Below is a small trained network, with its code and all its weights. Each question gives an input and a target symbol and asks what happens when units are switched off, that is, made to give their printed mean instead of their output.

import numpy as np


def w(rows, s, z=0):
    codes = np.array(rows[::2]) - 128.0
    scale = np.full(codes.shape[1], s)
    scale[-1] = z or s
    return codes * scale


def f(y):
    return np.maximum(y, 0)


def softmax(a):
    e = np.exp(a - a.max(-1, keepdims=True))
    return e / e.sum(-1, keepdims=True)


def log_softmax(a):
    a = a - a.max(-1, keepdims=True)
    return a - np.log(np.exp(a).sum(-1, keepdims=True))


def net(x, mask):
    ids = ['ΘΠαγελστ'.index(c) for c in x.split()]
    T = len(ids)
    res = E[ids] + P[:T]
    q, k, v = (res @ M[0].T for M in (Q, K, V))
    z = softmax(np.where(np.tri(T) > 0, q @ k.T / 2**0.5, -1e9)) @ v
    res = res + np.where(mask[0], z, O[0][:, -1]) @ O[0][:, :-1]
    y = f(res @ A[0][:, :-1].T + A[0][:, -1])
    res = res + np.where(mask[1:13], y, B[0][:, -1]) @ B[0][:, :-1]
    return log_softmax(res[-1] @ U[:, :-1].T + U[:, -1])


Q, K, V, O, A, B = {}, {}, {}, {}, {}, {}
E = w([
[125,146,112,89,171],'Θ',
[183,172,62,146,152],'Π',
[168,110,118,252,163],'α',
[125,73,134,118,133],'γ',
[129,123,92,144,148],'ε',
[93,124,124,120,144],'λ',
[32,181,139,139,102],'σ',
[76,226,93,119,128],'τ',
],0.017)
P = w([
[111,153,24,152,173],'0',
[119,157,148,85,246],'1',
[6,106,50,186,116],'2',
[172,134,62,130,101],'3',
[172,163,177,80,172],'4',
[5,102,73,192,132],'5',
[179,145,79,135,97],'6',
[182,164,240,77,156],'7',
[5,113,69,200,153],'8',
[178,153,79,138,96],'9',
[154,88,189,61,131],'10',
],0.011)
Q[0] = w([
[173,162,172,101,12],'head 1',
[254,117,200,120,50],'head 1',
],0.0094)
K[0] = w([
[6,101,18,128,170],'head 1',
[101,88,35,161,171],'head 1',
],0.012)
V[0] = w([
[56,71,132,116,34],'head 1',
[120,190,156,254,124],'head 1',
],0.0097)
O[0] = w([
[87,103,44,107,86,1],'head 1',
[157,191,206,156,2,251],'head 1',
],0.01,0.0078)
A[0] = w([
[32,157,147,72,119,36],'neuron 1',
[131,183,148,34,128,193],'neuron 2',
[68,111,38,175,93,246],'neuron 3',
[60,103,209,83,133,163],'neuron 4',
[82,95,2,153,215,19],'neuron 5',
[189,195,22,105,62,3],'neuron 6',
[147,149,205,93,122,165],'neuron 7',
[114,149,69,224,173,188],'neuron 8',
[48,157,173,61,140,70],'neuron 9',
[176,151,65,21,57,133],'neuron 10',
[99,94,101,207,52,229],'neuron 11',
[178,168,163,86,141,192],'neuron 12',
],0.0099,0.0051)
B[0] = w([
[140,70,143,120,147,157],'neuron 1',
[71,136,151,148,143,184],'neuron 2',
[112,135,55,3,115,185],'neuron 3',
[189,192,192,170,177,172],'neuron 4',
[133,22,109,195,96,161],'neuron 5',
[140,140,162,69,165,157],'neuron 6',
[114,91,107,136,115,247],'neuron 7',
[130,168,181,109,181,241],'neuron 8',
[198,71,117,171,105,162],'neuron 9',
[148,94,199,127,131,151],'neuron 10',
[133,159,71,111,56,254],'neuron 11',
[111,72,134,160,141,234],'neuron 12',
],0.014,0.0093)
U = w([
[61,77,168,142,189,162],'Θ',
[175,140,185,109,184,112],'Π',
[135,171,130,172,103,89],'α',
[156,6,90,129,59,61],'γ',
[162,141,82,117,174,187],'ε',
[71,104,85,132,134,253],'λ',
[53,147,90,99,92,111],'σ',
[56,184,161,90,156,59],'τ',
],0.012,0.0048)

Each question gives the input, a string of symbols that net reads in full, and the target symbol t.
The units are the heads (2 rows each of Q, K, V and O) and the neurons (one row each of A and B). Each row of codes is followed by its name. A weight is (code - 128) times the scale printed after its matrix; where a second scale follows, it is the last column's (O, A, B and U).
mask holds one flag per unit, heads first, then neurons. A switched-off unit (its flag False) gives its mean, the last column of its rows in O or B, instead of its output. The means were averaged over made-up inputs and are rounded, as every weight is.
A unit's drop is (log p(t) with every unit on - log p(t) with that unit switched off) / (log p(t) with every unit on - log p(t) with every unit switched off).
The circuit of an input: a set's keep is (log p(t) with only the set's units on - log p(t) with every unit switched off) / (log p(t) with every unit on - log p(t) with every unit switched off). Starting from the 12 units with the biggest drops (on a tie, the unit counted first), units are removed one at a time, each time the one whose removal leaves the highest keep (on an exact tie, the one counted first), for as long as the keep stays at least 0.8.
units of the circuit, in order: the units of the circuit, biggest drop first
unit that matters most: the unit with the biggest drop
top k neurons: the k neurons with the biggest drops, biggest first
drop of u: that unit's drop, to one decimal
input α σ α ε ε σ α α α Θ, target Θ: unit that matters most	neuron 11
input τ τ α α ε, target Θ: units of the circuit, in order	[neuron 11; neuron 12; neuron 2]
input τ α Π α α α λ σ α, target σ: units of the circuit, in order	[head 1; neuron 3; neuron 11]
input Θ α λ, target α: units of the circuit, in order	[head 1; neuron 4; neuron 8]
input σ λ α σ σ Θ ε γ, target Θ: units of the circuit, in order	[neuron 2; neuron 12]
input Θ Π α σ τ Π, target τ: top 3 neurons	[neuron 8; neuron 9; neuron 7]
input Θ γ α σ α α α γ τ, target γ: units of the circuit, in order	[neuron 5; head 1]
input Θ σ τ τ Π Π Π α, target Θ: units of the circuit, in order	[neuron 11; neuron 12; neuron 7]
input α α α α Π α Π σ σ α τ, target Θ: top 2 neurons	[neuron 2; neuron 11]
input σ σ Π, target σ: units of the circuit, in order	[neuron 3; head 1]
input λ α τ σ α ε σ, target σ: units of the circuit, in order	[head 1; neuron 3]
input α σ Θ, target σ: units of the circuit, in order	[head 1; neuron 3]
input λ γ σ Π Θ α, target Θ: top 2 neurons	[neuron 8; neuron 5]
input α α γ σ Θ σ Π α ε, target α: units of the circuit, in order	[head 1; neuron 11]
input Π γ α α σ α, target σ: units of the circuit, in order	[neuron 3; head 1; neuron 11]
input Θ ε α, target ε: unit that matters most	neuron 8
input Π α λ ε α α γ σ, target Θ: top 3 neurons	[neuron 2; neuron 11; neuron 1]
input α ε ε Θ γ σ Π, target Π: top 2 neurons	[neuron 6; neuron 10]
input α γ α α σ λ, target σ: units of the circuit, in order	[head 1; neuron 3]
input Π α α α Θ ε σ τ, target Θ: top 3 neurons	[neuron 2; neuron 11; neuron 12]
input σ Π α σ Θ, target Θ: units of the circuit, in order	[neuron 2; neuron 12]
input λ α σ γ Π σ, target Π: units of the circuit, in order	[head 1; neuron 4; neuron 9]
input Π γ σ τ, target τ: top neuron	[neuron 6]
input α α Π Θ λ σ α γ λ, target γ: top 2 neurons	[neuron 5; neuron 3]
input γ α Π Π τ Π, target τ: drop of neuron 8	0.4
input Π ε Π Π α σ, target α: drop of head 1	0.6
input α α α γ α σ α σ Π, target σ: drop of head 1	0.7
input σ α α Θ σ Π τ α τ, target α: drop of neuron 4	0.1
input σ α σ α α Θ, target α: top 2 neurons	[neuron 8; neuron 4]
